In the rows, zero is written as 128.
Facts:
Z27 -α-> Z66; Z287 -α-> Z432; Z287 -α-> Z436
Z287 -α-> Z897; Z287 -α-> Z907; Z445 -α-> Z270
Z445 -α-> Z248; Z686 -α-> Z492; Z686 -α-> Z265
Z686 -α-> Z193; Z617 -α-> Z496; Z617 -α-> Z81
Z617 -α-> Z746; Z617 -α-> Z784; Z617 -α-> Z886
Z617 -α-> Z298; Z617 -α-> Z193; Z428 -α-> Z622
Z514 -α-> Z492; Z514 -α-> Z226; Z514 -α-> Z702
Z514 -α-> Z570; Z340 -α-> Z57; Z354 -α-> Z515
Z354 -α-> Z886; Z354 -α-> Z153; Z590 -α-> Z599
Z590 -α-> Z349; Z203 -α-> Z270; Z203 -α-> Z907
Z717 -α-> Z496; Z717 -α-> Z55; Z717 -α-> Z681
Z717 -α-> Z693; Z717 -α-> Z589; Z845 -α-> Z248
Z845 -α-> Z57; Z845 -α-> Z298; Z872 -α-> Z435
Z872 -α-> Z548; Z872 -α-> Z482; Z872 -α-> Z116
Z969 -α-> Z939; Z969 -α-> Z964; Z969 -α-> Z746
Z883 -α-> Z844; Z883 -α-> Z226; Z883 -α-> Z436
Z578 -α-> Z808; Z578 -α-> Z958; Z80 -α-> Z12
Z80 -α-> Z986; Z834 -α-> Z970; Z24 -α-> Z349
Z138 -α-> Z423; Z676 -α-> Z265; Z949 -α-> Z240
Z949 -α-> Z517; Z949 -α-> Z899; Z949 -α-> Z866
Z479 -α-> Z958; Z479 -α-> Z298; Z479 -α-> Z509
Z587 -α-> Z265; Z587 -α-> Z207; Z587 -α-> Z169
Z587 -α-> Z314; Z34 -α-> Z248; Z213 -α-> Z554
Z213 -α-> Z775; Z283 -α-> Z688; Z283 -α-> Z746
Z283 -α-> Z966; Z758 -α-> Z704; Z31 -α-> Z695
Z31 -α-> Z704; Z31 -α-> Z777; Z232 -α-> Z672
Z793 -α-> Z522; Z793 -α-> Z284; Z696 -α-> Z191
Z696 -α-> Z490; Z408 -α-> Z690; Z408 -α-> Z493
Z408 -α-> Z964; Z982 -α-> Z548; Z881 -α-> Z62
Z881 -α-> Z91; Z881 -α-> Z380; Z881 -α-> Z693
Z881 -α-> Z153; Z881 -α-> Z986; Z680 -α-> Z784
Z680 -α-> Z517; Z593 -α-> Z986; Z295 -α-> Z906
Z295 -α-> Z304; Z852 -α-> Z472; Z852 -α-> Z791
Z852 -α-> Z455; Z91 -θ-> Z315; Z91 -θ-> Z866
Z958 -θ-> Z554; Z958 -θ-> Z31; Z958 -θ-> Z295
Z617 -θ-> Z469; Z617 -θ-> Z906; Z617 -θ-> Z834
Z617 -θ-> Z66; Z617 -θ-> Z897; Z617 -θ-> Z153
Z532 -θ-> Z808; Z532 -θ-> Z149; Z495 -θ-> Z845
Z495 -θ-> Z12; Z495 -θ-> Z436; Z495 -θ-> Z115
Z599 -θ-> Z315; Z599 -θ-> Z428; Z599 -θ-> Z775
Z599 -θ-> Z436; Z354 -θ-> Z34; Z354 -θ-> Z28
Z354 -θ-> Z622; Z354 -θ-> Z950; Z354 -θ-> Z800
Z354 -θ-> Z285; Z354 -θ-> Z681; Z517 -θ-> Z883
Z517 -θ-> Z770; Z517 -θ-> Z423; Z517 -θ-> Z80
Z517 -θ-> Z531; Z517 -θ-> Z346; Z496 -θ-> Z31
Z496 -θ-> Z808; Z496 -θ-> Z482; Z496 -θ-> Z970
Z496 -θ-> Z144; Z116 -θ-> Z702; Z116 -θ-> Z335
Z193 -θ-> Z680; Z777 -θ-> Z706; Z899 -θ-> Z706
Z899 -θ-> Z595; Z899 -θ-> Z128; Z899 -θ-> Z859
Z62 -θ-> Z490; Z62 -θ-> Z859; Z400 -θ-> Z695
Z400 -θ-> Z706; Z400 -θ-> Z770; Z400 -θ-> Z950
Z400 -θ-> Z906; Z400 -θ-> Z187; Z400 -θ-> Z512
Z400 -θ-> Z986; Z138 -θ-> Z248; Z138 -θ-> Z259
Z138 -θ-> Z939; Z138 -θ-> Z970; Z138 -θ-> Z144
Z138 -θ-> Z907; Z265 -θ-> Z815; Z265 -θ-> Z455
Z265 -θ-> Z209; Z265 -θ-> Z681; Z265 -θ-> Z386
Z589 -θ-> Z845; Z589 -θ-> Z872; Z479 -θ-> Z492
Z479 -θ-> Z494; Z479 -θ-> Z982; Z479 -θ-> Z386
Z270 -θ-> Z791; Z270 -θ-> Z259; Z270 -θ-> Z784
Z270 -θ-> Z950; Z270 -θ-> Z304; Z270 -θ-> Z346
Z270 -θ-> Z144; Z270 -θ-> Z992; Z461 -θ-> Z492
Z461 -θ-> Z435; Z461 -θ-> Z196; Z461 -θ-> Z783
Z461 -θ-> Z959; Z461 -θ-> Z490; Z461 -θ-> Z992
Z461 -θ-> Z314; Z207 -θ-> Z925; Z207 -θ-> Z690
Z207 -θ-> Z445; Z207 -θ-> Z587; Z207 -θ-> Z704
Z207 -θ-> Z964; Z207 -θ-> Z629; Z207 -θ-> Z482
Z232 -θ-> Z233; Z232 -θ-> Z883; Z232 -θ-> Z939
Z232 -θ-> Z875; Z232 -θ-> Z340; Z232 -θ-> Z144
Z793 -θ-> Z455; Z60 -θ-> Z455; Z60 -θ-> Z587
Z60 -θ-> Z435; Z60 -θ-> Z702; Z60 -θ-> Z209
Z60 -θ-> Z66; Z60 -θ-> Z959; Z408 -θ-> Z969
Z408 -θ-> Z34; Z408 -θ-> Z493; Z408 -θ-> Z966
Z408 -θ-> Z693; Z38 -θ-> Z845; Z38 -θ-> Z676
Z38 -θ-> Z493; Z38 -θ-> Z587; Z38 -θ-> Z295
Z38 -θ-> Z875; Z38 -θ-> Z800; Z38 -θ-> Z330
Z284 -θ-> Z472; Z284 -θ-> Z690; Z284 -θ-> Z233
Z284 -θ-> Z746; Z284 -θ-> Z285; Z299 -θ-> Z897
Z55 -θ-> Z969; Z55 -θ-> Z785; Z55 -θ-> Z622
Z55 -θ-> Z209; Z55 -θ-> Z897; Z852 -θ-> Z31
Z852 -θ-> Z303; Z852 -θ-> Z81; Z852 -θ-> Z435

Known rows:
Z969: [126 127 121 125 126 165  88 107 140 129 127 141 125 131 121 124 121  85
 125 133 131 125 119 110 130 126 136 120 130 123 132 119 129 120]
Z55: [130 129 133 140 122 103 149 150 127 133 129 120 120 124 133 125 144 169
 129 115 129 134 134 134 130 127 126 110 117 136 133 142 126 128]
Z834: [118 129 111 103 157 193 131  75 124 127  80 141 142 136 157 116 123  95
 130 144 139 123 127 122 124 119 125 135 179  97 103 111 137 128]
Z340: [132 129 123 123 127 168  83 105 133 122 128 139 126 131 114 127 114  89
 124 137 123 124 120 122 132 130 135 131 131 123 131 114 132 124]
Z270: [135 130 135 138 125 105 146 147 120 125 129 119 121 126 128 127 137 172
 128 120 122 133 134 145 132 131 122 120 117 135 133 137 129 131]
Z304: [111 125 128 136 134 151 176 132 128 127  90 125 120 128 157 129 117 141
 130 125 128 132 143 181 119 130 115 113 161 110 101 129 155 201]
Z445: [132 128 122 125 129 164  82 104 137 122 130 136 126 129 112 126 114  81
 125 134 123 126 120 118 133 130 136 128 131 126 130 115 135 124]
Z248: [124 128 134 133 120 113 150 144 122 121 128 123 127 125 123 136 132 134
 128 123 129 132 134 146 124 129 127 133 118 133 125 134 133 146]
Z34: [128 128 121 124 126 166  84 106 140 126 127 141 126 131 117 124 118  85
 125 134 129 125 119 112 130 126 137 121 130 122 133 117 130 120]
Z791: [110 125 130 132 136 109 168 175 110 113 138 110 115 134 134 139  99 152
 133 142 119 140 130 112 112 129 124 140 152 152 146 138 132 130]
Z982: [130 125 125 121 138 148 107  86 148 139 129 141 144 126 131 121 138  61
 122 126 131 115 125 136 133 126 128 123 132 105 102 115 138 139]
Z479: [139 128 124 135 145 141  92 111 143 132 140 131 127 129 117 116 115 106
 123 127 116 121 120 111 139 132 126 110 129 129 131 118 132 107]
Z680: [130 128 123 126 129 160  89 109 137 126 130 138 128 132 116 126 113  93
 124 135 126 123 119 118 131 129 132 126 130 124 130 116 132 122]
Z599: [121 134 119 165 136 143 149 157 144 138  78 120 111 143  99 127  85 228
 131  86 148 135 128 146 123 135 117  93 126 148 112 133 139 148]
Z428: [172 131 133  92  83  84  39  63 151 159 181 157 174 114  97 131 200  67
 122 115 153  99 114 108 152 128 153 168  41 103 122 117  72  68]
Z578: [136 129 123 128 132 159  85 108 137 127 130 137 125 131 118 122 114 106
 124 132 122 123 119 118 136 131 131 121 132 124 134 116 129 116]
Z153: [117 126 133 134 115 112 159 147 127 134 129 129 124 127 133 133 142 136
 128 121 137 131 132 132 120 122 128 120 116 131 126 139 129 141]
Z690: [122 128 133 135 117 113 150 145 125 125 124 123 125 123 125 136 138 133
 130 120 133 135 134 142 123 127 130 129 116 134 126 137 133 144]

Rows:
No name comes twice in this set of rows, the named rows included.
[132 130 134 140 125 101 148 149 125 131 128 119 122 124 131 127 138 176
 130 117 126 133 134 140 131 130 123 117 117 138 132 138 128 130] | Z193
[126 127 127 128 133 131 123 121 131 125 132 127 132 127 121 130 124 100
 126 130 126 126 126 127 127 128 129 133 130 128 123 124 134 131] | Z303
[121 125 127 130 136 126 125 124 141 135 137 129 133 127 125 127 128  92
 126 125 131 126 125 113 126 124 130 122 130 129 123 127 134 125] | Z335
[134 130 127 130 130 131 118 125 129 133 127 130 123 127 134 118 138 145
 128 126 126 129 127 119 135 126 128 112 128 128 136 129 123 112] | Z299
[134 130 135 136 120 106 150 150 116 123 125 120 120 126 131 127 140 181
 128 122 123 133 135 149 131 130 121 121 115 134 135 137 127 132] | Z517
[128 128 120 133 157 147  97 138 125 114 142 116 114 135 124 121  80 131
 130 149 103 132 118  87 131 135 125 125 164 150 156 120 131  94] | Z852
[128 128 134 135 125 109 147 143 121 119 130 118 128 123 117 137 132 131
 128 122 124 134 134 152 125 131 127 138 118 136 122 133 138 147] | Z808
[105 123 129 137 139 102 168 176 121 122 142 110 115 132 136 136  97 144
 133 136 122 139 129  98 111 126 125 130 152 155 143 142 131 124] | Z455
[129 128 134 125 117 113 157 120 125 130 113 126 138 117 138 133 159 125
 129 117 137 129 141 170 128 126 126 134 118 112 104 134 135 164] | Z482
[132 128 135 135 129  94 163 125 134 144 124 122 136 117 148 121 167 147
 128 107 134 128 141 156 135 126 121 111 117 116 109 139 131 145] | Z116
[136 120 146 117 103  65 136 135 131 141 184 130 140 113 153 135 165  90
 125 138 117 117 134 141 132 130 128 142 105 113 134 137 110 145] | Z490
[135 129 128 126 137 133 115 119 122 112 129 121 133 125 112 133 117 107
 127 132 117 129 129 145 131 135 128 147 129 132 123 119 141 135] | Z149
[140 130 123 130 133 157  83 110 135 128 129 135 122 130 121 117 122 123
 125 131 121 126 121 116 140 131 131 113 129 126 139 119 127 108] | Z354
[117 125 113 123 175 168  71 159 110  95 163 105  96 144 134 123  15 129
 136 189  76 138 107  34 124 141 127 143 219 172 200 113 123  65] | Z138
[129 128 122 126 130 162  85 106 139 125 128 138 127 130 116 125 116  85
 125 133 126 124 120 115 131 128 135 123 131 125 130 116 132 122] | Z587

The same objects again, as new rows of numbers:
Known rows:
Z153: [122 129 129 123 132 122 120 126 128 130 130 130 123 126 130 129 139 124
 111 113 133 131 117 129 121 113 133 117 133]
Z881: [113 131 118 134 114 137 123 133 113 130  96 158 130 124 106 144 135 123
 152  85 137 145 125 130 127 115 137  44 132]
Z793: [123 153 121 129 130 123 149 151 108 120 112 135 143 106 118 138 133 135
 159 112 117 134 120 127 121 164 118  82 126]
Z522: [123 136 132 122 131 120 118 129 125 129 135 122 126 124 131 127 137 129
 108 124 123 132 117 129 123 128 132 138 133]
Z213: [119 152 126 129 119 130 122 145 111 124 120 140 118 100 112 130 128 134
 151 115 113 133 123 138 124 149 134  93 125]
Z259: [123 130 129 118 128 123 118 130 125 127 132 122 122 129 132 128 138 128
 110 127 120 138 117 128 119 124 131 129 136]
Z758: [115 179 124 114 135 109 110 153 101 124  58 149 119 110 116 132 147 122
 155 134 103 133 126 103 144 148 133 142 101]
Z815: [122 140 131 121 132 121 123 128 126 127 138 123 130 125 131 129 137 125
 106 123 123 134 117 127 122 125 129 138 134]
Z746: [128 137 129 117 142 116 122 137 134 132 145 121 125 108 120 108 115 127
 127 122 123 129 114 150 113 105 134 102 129]
Z969: [124 152 126 125 123 122 125 152 121 126 137 139 123  79 106 111 109 136
 170 111 117 124 121 160 114 133 137  58 121]
Z248: [120  96 125 119 167 154 127 113 125 114 166 127 151 134 133 154 146 121
 110 160 119 105 116 132 123 147 147 247 154]
Z240: [124 136 132 122 132 120 119 130 127 129 134 122 124 126 131 126 135 130
 107 123 124 131 117 130 122 124 132 131 133]
Z57: [125 122 123 115 175 131 128 124 128 123 164 129 127 131 125 130 138 115
 112 144 121 120 119 123 123 102 141 170 134]
Z866: [124 136 131 121 141 119 115 131 125 126 127 121 116 122 130 128 128 130
 106 117 124 128 116 130 121 130 130 131 136]
Z875: [125 137 131 122 130 120 120 130 126 129 138 124 129 135 132 127 137 127
 106 126 122 136 118 132 121 125 134 136 134]
Z950: [123 130 131 123 125 121 121 130 125 127 140 123 124 131 134 126 138 121
 112 127 124 137 117 132 122 121 132 136 133]
Z690: [125 137 132 122 130 119 120 132 128 129 133 123 128 126 131 124 134 130
 109 125 123 133 117 136 120 124 132 136 132]
Z31: [118 180 124 110 142 114 110 150 104 132  50 148 124 108 114 130 154 142
 153 137 101 135 129 103 142 155 135 135  99]

Rows:
No name comes twice in this set of rows, the named rows included.
[125 134 129 117 141 119 121 134 130 130 141 122 120 116 124 114 125 126
 118 125 123 132 116 139 117 109 133 113 131] | Z784
[129 134 118 124 116 127 131 155 106 123  99 138 122 125 120 133 138 139
 167 123 111 142 121 135 113 165 131  71 132] | Z232
[118 117 122 128 150 157 133 131 111 110 160 146 149 113 113 153 139 121
 154 147 110 105 122 141 127 168 148 200 142] | Z34
[133 131 118 119 155 122 143 148 118 124 144 139 105  86 108 113 127 138
 194 113 127 103 120 153 109 132 134  51 118] | Z617
[122 139 132 122 130 119 122 129 126 129 130 124 126 116 133 128 138 132
 108 122 126 127 118 129 121 130 129 135 130] | Z66
[123 137 133 124 127 122 120 127 125 129 138 121 121 127 131 127 139 129
 108 122 123 134 117 132 122 135 132 141 135] | Z570
[121 143 134 123 132 122 124 126 125 129 135 120 128 121 131 130 139 131
 106 120 124 133 117 128 122 137 128 139 134] | Z702
[133 120 124 129 143 112 127 140 116 130  93 115 119 149 146 124 153 118
 130 138 128 130 115 118 139 134 128 137 116] | Z777
[121 152 122 123 140 128 125 147 113 124 133 142 114  98 107 123 121 127
 158 120 111 130 124 136 123 128 137  91 121] | Z578
[127 132 118 124 188 151 134 139 113 112 176 151 143 128 100 138 125 116
 153 143 106 102 124 142 127 142 157 193 138] | Z845

